Below is a small trained network, with its code and all its weights. Each question gives an input and a target symbol and asks what happens when units are switched off, that is, made to give their printed mean instead of their output.

import numpy as np


def w(rows, s, z=0):
    codes = np.array(rows[::2]) - 128.0
    scale = np.full(codes.shape[1], s)
    scale[-1] = z or s
    return codes * scale


def f(y):
    return y / 2 * (1 + np.tanh(0.7978845608 * (y + 0.044715 * y**3)))


def softmax(a):
    e = np.exp(a - a.max(-1, keepdims=True))
    return e / e.sum(-1, keepdims=True)


def log_softmax(a):
    a = a - a.max(-1, keepdims=True)
    return a - np.log(np.exp(a).sum(-1, keepdims=True))


def net(x, mask):
    ids = ['αβγδελξπστφω'.index(c) for c in x.split()]
    T = len(ids)
    res = E[ids] + P[:T]
    u = 0
    for l in range(3):
        q, k, v = (res @ M[l].T for M in (Q, K, V))
        z = softmax(np.where(np.tri(T) > 0, q @ k.T / 4**0.5, -1e9)) @ v
        res = res + np.where(mask[u], z, O[l][:, -1]) @ O[l][:, :-1]
        u += 1
        y = f(res @ A[l][:, :-1].T + A[l][:, -1])
        res = res + np.where(mask[u : u + 12], y, B[l][:, -1]) @ B[l][:, :-1]
        u += 12
    return log_softmax(res[-1] @ U[:, :-1].T + U[:, -1])


Q, K, V, O, A, B = {}, {}, {}, {}, {}, {}
E = w([
[116,190,106],'α',
[72,250,181],'β',
[94,117,142],'γ',
[120,247,7],'δ',
[92,149,80],'ε',
[76,78,164],'λ',
[43,120,29],'ξ',
[117,198,99],'π',
[112,172,125],'σ',
[118,129,212],'τ',
[103,132,144],'φ',
[113,244,126],'ω',
],0.013)
P = w([
[167,154,112],'0',
[162,77,187],'1',
[102,222,137],'2',
[197,92,115],'3',
[143,147,103],'4',
[58,225,179],'5',
[210,87,125],'6',
[100,155,55],'7',
[4,146,191],'8',
],0.015)
Q[0] = w([
[69,249,155],'0.h1',
[236,2,23],'0.h1',
[243,38,132],'0.h1',
[25,230,117],'0.h1',
],0.0081)
K[0] = w([
[50,169,136],'0.h1',
[255,84,61],'0.h1',
[212,119,120],'0.h1',
[94,191,66],'0.h1',
],0.012)
V[0] = w([
[98,103,99],'0.h1',
[49,166,140],'0.h1',
[1,202,124],'0.h1',
[126,174,127],'0.h1',
],0.0096)
O[0] = w([
[203,75,109,129],'0.h1',
[80,3,185,197],'0.h1',
[71,15,229,255],'0.h1',
[99,197,170,167],'0.h1',
],0.0058,0.012)
A[0] = w([
[147,56,112,68],'0.n1',
[107,101,121,168],'0.n2',
[68,175,122,166],'0.n3',
[138,145,56,79],'0.n4',
[34,190,91,192],'0.n5',
[189,124,112,180],'0.n6',
[81,97,66,99],'0.n7',
[139,150,129,49],'0.n8',
[188,213,71,177],'0.n9',
[73,103,250,255],'0.n10',
[180,194,174,89],'0.n11',
[206,53,80,131],'0.n12',
],0.011,0.0066)
B[0] = w([
[129,175,128,130],'0.n1',
[152,129,106,151],'0.n2',
[119,71,110,153],'0.n3',
[135,123,122,133],'0.n4',
[131,68,101,164],'0.n5',
[100,176,205,135],'0.n6',
[125,129,169,139],'0.n7',
[81,203,94,123],'0.n8',
[158,152,148,148],'0.n9',
[154,101,141,251],'0.n10',
[66,122,166,131],'0.n11',
[95,253,171,134],'0.n12',
],0.011,0.027)
Q[1] = w([
[211,3,101],'1.h1',
[152,194,193],'1.h1',
[39,148,135],'1.h1',
[195,220,198],'1.h1',
],0.0064)
K[1] = w([
[84,46,84],'1.h1',
[183,155,135],'1.h1',
[171,1,140],'1.h1',
[101,127,15],'1.h1',
],0.0088)
V[1] = w([
[225,69,2],'1.h1',
[174,212,164],'1.h1',
[160,111,215],'1.h1',
[169,187,60],'1.h1',
],0.0064)
O[1] = w([
[147,108,165,98],'1.h1',
[172,83,37,47],'1.h1',
[254,161,126,203],'1.h1',
[76,48,130,6],'1.h1',
],0.0085,0.014)
A[1] = w([
[106,84,133,68],'1.n1',
[76,140,90,36],'1.n2',
[55,96,130,81],'1.n3',
[104,73,8,68],'1.n4',
[164,103,252,247],'1.n5',
[108,104,156,173],'1.n6',
[112,171,86,148],'1.n7',
[197,53,82,253],'1.n8',
[129,187,146,154],'1.n9',
[81,199,65,153],'1.n10',
[155,167,156,2],'1.n11',
[84,105,71,182],'1.n12',
],0.013,0.0048)
B[1] = w([
[254,107,170,131],'1.n1',
[131,150,121,127],'1.n2',
[115,108,158,128],'1.n3',
[215,144,150,129],'1.n4',
[106,116,29,255],'1.n5',
[86,110,120,151],'1.n6',
[100,102,205,132],'1.n7',
[175,23,187,146],'1.n8',
[90,151,38,138],'1.n9',
[106,72,219,135],'1.n10',
[107,131,135,140],'1.n11',
[159,178,251,128],'1.n12',
],0.0059,0.037)
Q[2] = w([
[153,64,2],'2.h1',
[35,93,80],'2.h1',
[91,41,110],'2.h1',
[59,62,224],'2.h1',
],0.008)
K[2] = w([
[173,8,129],'2.h1',
[25,168,167],'2.h1',
[129,144,93],'2.h1',
[253,217,91],'2.h1',
],0.006)
V[2] = w([
[253,135,97],'2.h1',
[178,92,41],'2.h1',
[209,221,94],'2.h1',
[147,191,88],'2.h1',
],0.0067)
O[2] = w([
[131,44,225,171],'2.h1',
[4,203,146,238],'2.h1',
[233,114,23,2],'2.h1',
[233,149,110,35],'2.h1',
],0.0037,0.0054)
A[2] = w([
[81,121,110,65],'2.n1',
[110,108,141,76],'2.n2',
[109,153,128,174],'2.n3',
[254,87,155,146],'2.n4',
[138,167,64,167],'2.n5',
[130,68,178,107],'2.n6',
[129,131,109,144],'2.n7',
[132,141,198,107],'2.n8',
[61,232,135,1],'2.n9',
[181,182,192,49],'2.n10',
[120,129,121,108],'2.n11',
[102,132,152,110],'2.n12',
],0.013,0.0053)
B[2] = w([
[184,146,120,139],'2.n1',
[153,157,101,146],'2.n2',
[83,71,148,136],'2.n3',
[116,254,146,206],'2.n4',
[86,179,61,138],'2.n5',
[189,149,88,254],'2.n6',
[112,88,120,131],'2.n7',
[134,163,166,125],'2.n8',
[201,90,132,151],'2.n9',
[127,41,88,137],'2.n10',
[125,109,100,122],'2.n11',
[153,146,172,129],'2.n12',
],0.0086,0.007)
U = w([
[74,101,223,252],'α',
[128,129,149,104],'β',
[132,169,55,39],'γ',
[138,120,147,114],'δ',
[135,127,137,54],'ε',
[160,128,117,108],'λ',
[158,68,117,164],'ξ',
[123,135,133,88],'π',
[136,137,125,111],'σ',
[188,152,172,105],'τ',
[129,132,139,80],'φ',
[8,131,90,195],'ω',
],0.015,0.003)

Each question gives the input, a string of symbols that net reads in full, and the target symbol t.
The units are the heads (4 rows each of Q, K, V and O) and the neurons (one row each of A and B). Each row of codes is followed by its name. A weight is (code - 128) times the scale printed after its matrix; where a second scale follows, it is the last column's (O, A, B and U).
mask holds one flag per unit, layer by layer, with each layer's heads first. A switched-off unit (its flag False) gives its mean, the last column of its rows in O or B, instead of its output. The means were averaged over made-up inputs and are rounded, as every weight is.
A unit's drop is (log p(t) with every unit on - log p(t) with that unit switched off) / (log p(t) with every unit on - log p(t) with every unit switched off).
The circuit of an input: a set's keep is (log p(t) with only the set's units on - log p(t) with every unit switched off) / (log p(t) with every unit on - log p(t) with every unit switched off). Starting from the 12 units with the biggest drops (on a tie, the unit counted first), units are removed one at a time, each time the one whose removal leaves the highest keep (on an exact tie, the one counted first), for as long as the keep stays at least 0.8.
circuit, biggest first: the units of the circuit, biggest drop first
unit that matters most: the unit with the biggest drop
k most important neurons: the k neurons with the biggest drops, biggest first
top k neurons in layer l: the k neurons of layer l with the biggest drops, biggest first
input ω τ ξ τ ξ ξ ξ ξ δ, target ξ: most important neuron => 1.n5
input ω δ τ ε σ τ ξ β, target τ: circuit, biggest first => 0.n10, 1.h1, 0.h1
input λ δ ξ ξ ω ξ φ φ, target ω: top 3 neurons in layer 0 => 0.n5, 0.n3, 0.n1
input β ξ ξ ξ λ, target ω: 2 most important neurons => 0.n5, 0.n3
input σ α τ ξ π, target τ: circuit, biggest first => 1.h1, 1.n8, 2.n4, 0.n12
input ω α τ σ π, target τ: circuit, biggest first => 1.h1, 1.n8, 2.n4
input ξ τ ξ ω β, target ω: circuit, biggest first => 1.n5, 1.n8, 0.h1
input ξ γ β, target ξ: circuit, biggest first => 1.n5, 0.n10, 0.h1, 0.n5
input π λ β ε ξ, target γ: 3 most important neurons => 0.n10, 0.n3, 0.n5
input γ ξ π λ β τ α ξ, target τ: 4 most important neurons => 1.n5, 1.n8, 0.n5, 2.n4
input γ ξ γ δ τ δ λ ξ τ, target ξ: circuit, biggest first => 1.n5, 0.n10
input ξ τ ξ ω ξ τ, target ξ: circuit, biggest first => 1.n5, 0.n10, 0.h1
input α ε τ δ γ, target τ: circuit, biggest first => 1.h1, 1.n8, 2.n4
input ξ δ ξ φ ξ, target ω: unit that matters most => 1.h1
input γ δ ξ, target ξ: 2 most important neurons => 0.n10, 1.n5
input δ ξ ξ π π, target ω: 2 most important neurons => 0.n5, 1.n5
input τ δ τ τ τ, target τ: circuit, biggest first => 1.h1, 2.n4
input ω α ω δ, target τ: 4 most important neurons => 1.n5, 0.n9, 1.n8, 2.n4
input ξ α δ β, target ξ: 4 most important neurons => 1.n5, 0.n10, 2.n4, 0.n12
input ξ ξ τ τ, target γ: circuit, biggest first => 0.h1
input ξ λ γ δ, target τ: top 3 neurons in layer 1 => 1.n5, 1.n8, 1.n10
input δ σ τ β ω β α ξ, target γ: top 2 neurons in layer 1 => 1.n9, 1.n10
input δ ξ ξ δ φ, target ω: top 3 neurons in layer 0 => 0.n5, 0.n9, 0.n3
input ξ λ ω ξ τ ξ ξ τ, target ω: 4 most important neurons => 1.n5, 0.n5, 0.n3, 1.n8
input τ ε φ ω ω ξ λ γ, target ω: top 2 neurons in layer 2 => 2.n6, 2.n5
input ξ τ φ, target ξ: 2 most important neurons => 1.n5, 0.n9
input δ τ ξ β τ β γ λ, target γ: unit that matters most => 0.h1
input ξ φ ξ τ, target γ: top 2 neurons in layer 2 => 2.n5, 2.n9
input α ξ π ω τ β ξ λ, target γ: top 2 neurons in layer 1 => 1.n5, 1.n9
input φ λ ξ ξ, target α: 4 most important neurons => 1.n5, 0.n10, 1.n10, 2.n6
